Here is a tiny trained network, its code and every weight. The questions are about switching its units off for an input and a class, where a switched-off unit gives its printed mean instead of its output.

import numpy as np


def w(rows, s, z=0):
    codes = np.array(rows[::2]) - 128.0
    scale = np.full(codes.shape[1], s)
    scale[-1] = z or s
    return codes * scale


def f(y):
    return np.maximum(y, 0)


def log_softmax(a):
    a = a - a.max(-1, keepdims=True)
    return a - np.log(np.exp(a).sum(-1, keepdims=True))


def net(x, mask):
    res = np.array(x, float).reshape(1, 6) / 4 @ E
    y = f(res @ A[0][:, :-1].T + A[0][:, -1])
    res = res + np.where(mask, y, B[0][:, -1]) @ B[0][:, :-1]
    return log_softmax(res[-1] @ U[:, :-1].T + U[:, -1])


A, B = {}, {}
E = w([
[171,90,184,186,102,104,19,63],'x0',
[138,65,84,181,2,155,148,197],'x1',
[79,68,229,80,79,151,207,57],'x2',
[157,217,114,194,86,73,210,64],'x3',
[31,176,66,121,90,190,72,63],'x4',
[126,129,133,132,130,131,129,131],'x5',
],0.0083)
A[0] = w([
[181,93,188,189,87,112,29,58,59],'neuron 1',
[62,178,64,122,112,180,83,88,65],'neuron 2',
[89,166,91,92,103,165,112,119,82],'neuron 3',
[119,60,159,54,148,183,83,156,91],'neuron 4',
[85,45,239,86,76,172,200,41,75],'neuron 5',
[123,100,124,166,77,124,107,147,86],'neuron 6',
[150,108,113,123,138,159,128,115,80],'neuron 7',
[128,192,131,191,118,91,180,103,52],'neuron 8',
[74,157,60,62,100,161,105,99,83],'neuron 9',
[88,80,155,79,177,141,80,179,55],'neuron 10',
[140,128,119,126,105,141,131,135,82],'neuron 11',
[155,186,99,160,70,80,193,85,82],'neuron 12',
[118,149,146,73,214,93,112,47,88],'neuron 13',
[93,114,183,74,62,122,150,109,2],'neuron 14',
[163,172,85,156,160,154,111,172,40],'neuron 15',
[118,80,82,79,163,138,69,194,103],'neuron 16',
[96,91,146,83,157,178,84,201,98],'neuron 17',
[135,159,99,41,122,185,216,153,51],'neuron 18',
[142,91,76,172,34,151,140,185,83],'neuron 19',
[104,81,67,126,56,130,184,191,101],'neuron 20',
[174,95,134,129,156,99,160,146,56],'neuron 21',
[143,180,117,181,103,103,194,98,64],'neuron 22',
[133,95,104,119,140,133,137,108,79],'neuron 23',
[210,102,148,141,179,93,159,173,60],'neuron 24',
[143,196,138,52,199,118,113,81,91],'neuron 25',
[77,172,50,58,168,163,250,224,82],'neuron 26',
[43,156,59,118,101,185,74,50,103],'neuron 27',
[157,173,40,181,161,99,62,203,80],'neuron 28',
[127,78,112,97,117,145,95,147,61],'neuron 29',
[100,150,158,108,254,93,128,60,100],'neuron 30',
[60,146,96,156,95,191,80,85,101],'neuron 31',
[112,184,162,84,219,98,113,114,85],'neuron 32',
[118,68,129,190,18,133,119,160,103],'neuron 33',
[179,79,163,142,157,51,155,168,68],'neuron 34',
[146,109,98,111,99,131,135,119,82],'neuron 35',
[120,151,142,103,154,111,116,122,53],'neuron 36',
[139,107,109,136,56,160,143,166,93],'neuron 37',
[170,175,75,183,184,134,75,181,78],'neuron 38',
[172,162,52,170,163,114,50,166,86],'neuron 39',
[112,158,155,101,177,113,112,122,44],'neuron 40',
[152,203,101,194,104,60,182,77,95],'neuron 41',
[215,91,173,88,159,100,188,212,78],'neuron 42',
[163,84,147,182,95,105,34,68,69],'neuron 43',
[104,61,139,96,152,189,76,193,72],'neuron 44',
],0.0098,0.0069)
B[0] = w([
[73,151,147,172,239,107,78,117,201],'neuron 1',
[142,56,167,156,105,97,154,141,184],'neuron 2',
[143,85,161,151,128,105,142,122,162],'neuron 3',
[148,152,50,125,75,98,91,68,193],'neuron 4',
[47,181,86,19,126,84,231,153,245],'neuron 5',
[139,137,142,137,141,164,116,131,155],'neuron 6',
[119,128,110,132,124,125,123,138,129],'neuron 7',
[145,106,70,132,94,124,76,87,166],'neuron 8',
[142,81,163,158,111,90,125,139,180],'neuron 9',
[142,99,76,128,99,127,110,81,176],'neuron 10',
[130,129,132,135,131,150,142,118,132],'neuron 11',
[139,122,64,120,104,118,81,78,182],'neuron 12',
[163,164,121,131,126,193,130,171,201],'neuron 13',
[95,169,109,92,123,104,192,160,161],'neuron 14',
[96,159,143,107,130,124,161,133,159],'neuron 15',
[115,119,62,116,93,124,105,71,188],'neuron 16',
[144,121,96,132,99,118,88,78,187],'neuron 17',
[90,152,149,143,181,110,100,112,179],'neuron 18',
[167,195,145,119,121,198,110,177,188],'neuron 19',
[151,147,159,132,156,202,117,146,187],'neuron 20',
[126,97,182,147,100,112,131,131,151],'neuron 21',
[139,107,74,115,94,120,75,77,168],'neuron 22',
[121,134,127,122,116,130,125,130,129],'neuron 23',
[152,68,182,168,72,92,149,156,174],'neuron 24',
[167,145,129,141,121,182,120,168,197],'neuron 25',
[84,152,155,187,254,96,50,109,228],'neuron 26',
[172,69,198,166,91,80,158,153,207],'neuron 27',
[78,167,117,50,127,109,209,157,205],'neuron 28',
[135,136,87,124,126,139,110,114,150],'neuron 29',
[170,179,139,133,103,202,114,176,213],'neuron 30',
[172,67,193,155,115,89,151,154,183],'neuron 31',
[161,143,151,130,112,200,115,162,193],'neuron 32',
[155,159,132,134,141,216,123,172,196],'neuron 33',
[144,74,171,169,106,97,147,140,177],'neuron 34',
[141,131,119,128,135,149,139,136,134],'neuron 35',
[133,120,132,126,140,156,124,139,139],'neuron 36',
[167,158,119,126,133,168,123,167,167],'neuron 37',
[84,146,120,75,112,115,195,131,191],'neuron 38',
[70,162,117,65,121,105,206,134,196],'neuron 39',
[135,136,134,134,125,156,121,147,151],'neuron 40',
[143,103,63,108,81,130,79,80,195],'neuron 41',
[159,58,175,166,111,81,142,133,197],'neuron 42',
[93,152,150,143,223,121,91,120,187],'neuron 43',
[138,126,85,133,97,136,97,77,187],'neuron 44',
],0.0097,0.013)
U = w([
[166,155,140,138,123,244,115,173,142],'0',
[55,149,112,70,122,89,203,130,137],'1',
[142,111,64,134,77,117,74,31,71],'2',
[156,57,197,179,100,65,148,147,63],'3',
[72,140,150,171,253,106,72,100,251],'4',
],0.012,0.0012)

Each question gives the input, the list of numbers given to net, and the class t.
The units are the neurons (one row each of A and B). Each row of codes is followed by its name. A weight is (code - 128) times the scale printed after its matrix; where a second scale follows, it is the last column's (A, B and U).
mask holds one flag per neuron, in row order. A switched-off neuron (its flag False) gives its mean, the last column of its row in B, instead of its output. The means were averaged over made-up inputs and are rounded, as every weight is.
A unit's drop is (log p(t) with every unit on - log p(t) with that unit switched off) / (log p(t) with every unit on - log p(t) with every unit switched off).
The circuit of an input: a set's keep is (log p(t) with only the set's units on - log p(t) with every unit switched off) / (log p(t) with every unit on - log p(t) with every unit switched off). Starting from the 12 units with the biggest drops (on a tie, the unit counted first), units are removed one at a time, each time the one whose removal leaves the highest keep (on an exact tie, the one counted first), for as long as the keep stays at least 0.8.
circuit, biggest first: the units of the circuit, biggest drop first
k most important neurons: the k neurons with the biggest drops, biggest first
drop when u is switched off: that unit's drop, to one decimal
input [7,-1,4,-3,0,-6], class 4: circuit, biggest first : [neuron 1]
input [2,-6,3,-6,3,1], class 0: 4 most important neurons : [neuron 30; neuron 13; neuron 32; neuron 25]
input [1,-3,-2,-7,8,3], class 3: 4 most important neurons : [neuron 27; neuron 31; neuron 2; neuron 9]
input [0,7,-8,-6,-4,7], class 1: 4 most important neurons : [neuron 28; neuron 39; neuron 38; neuron 30]
input [2,1,-5,-5,-2,-4], class 1: 3 most important neurons : [neuron 28; neuron 39; neuron 38]
input [2,-6,-2,5,-7,2], class 3: 4 most important neurons : [neuron 24; neuron 34; neuron 42; neuron 33]
input [-7,6,5,6,-4,4], class 4: 3 most important neurons : [neuron 26; neuron 18; neuron 30]
input [6,4,4,7,8,2], class 3: 2 most important neurons : [neuron 27; neuron 31]
input [-8,3,3,1,-7,6], class 4: 2 most important neurons : [neuron 26; neuron 18]
input [-4,2,-2,0,1,-8], class 4: 2 most important neurons : [neuron 26; neuron 5]
input [6,-8,-7,8,-8,-8], class 0: 3 most important neurons : [neuron 30; neuron 32; neuron 13]
input [3,-6,2,6,-6,0], class 0: 3 most important neurons : [neuron 30; neuron 13; neuron 32]
input [1,-6,-2,3,-7,-1], class 3: 4 most important neurons : [neuron 24; neuron 42; neuron 34; neuron 33]
input [-8,-3,-2,7,1,-2], class 4: circuit, biggest first : [neuron 26]
input [8,4,8,1,8,3], class 1: 2 most important neurons : [neuron 5; neuron 14]
input [7,7,5,-2,1,3], class 0: 4 most important neurons : [neuron 33; neuron 26; neuron 19; neuron 37]
input [5,-1,-2,-8,-4,3], class 2: drop when neuron 29 is switched off : 0.0
input [8,7,3,3,6,6], class 4: drop when neuron 1 is switched off : 1.4
input [-5,2,-1,3,5,2], class 3: drop when neuron 3 is switched off : 0.1
input [-5,7,2,-8,5,-2], class 2: circuit, biggest first : [neuron 4]
input [0,4,6,-2,-1,1], class 1: drop when neuron 5 is switched off : 3.2
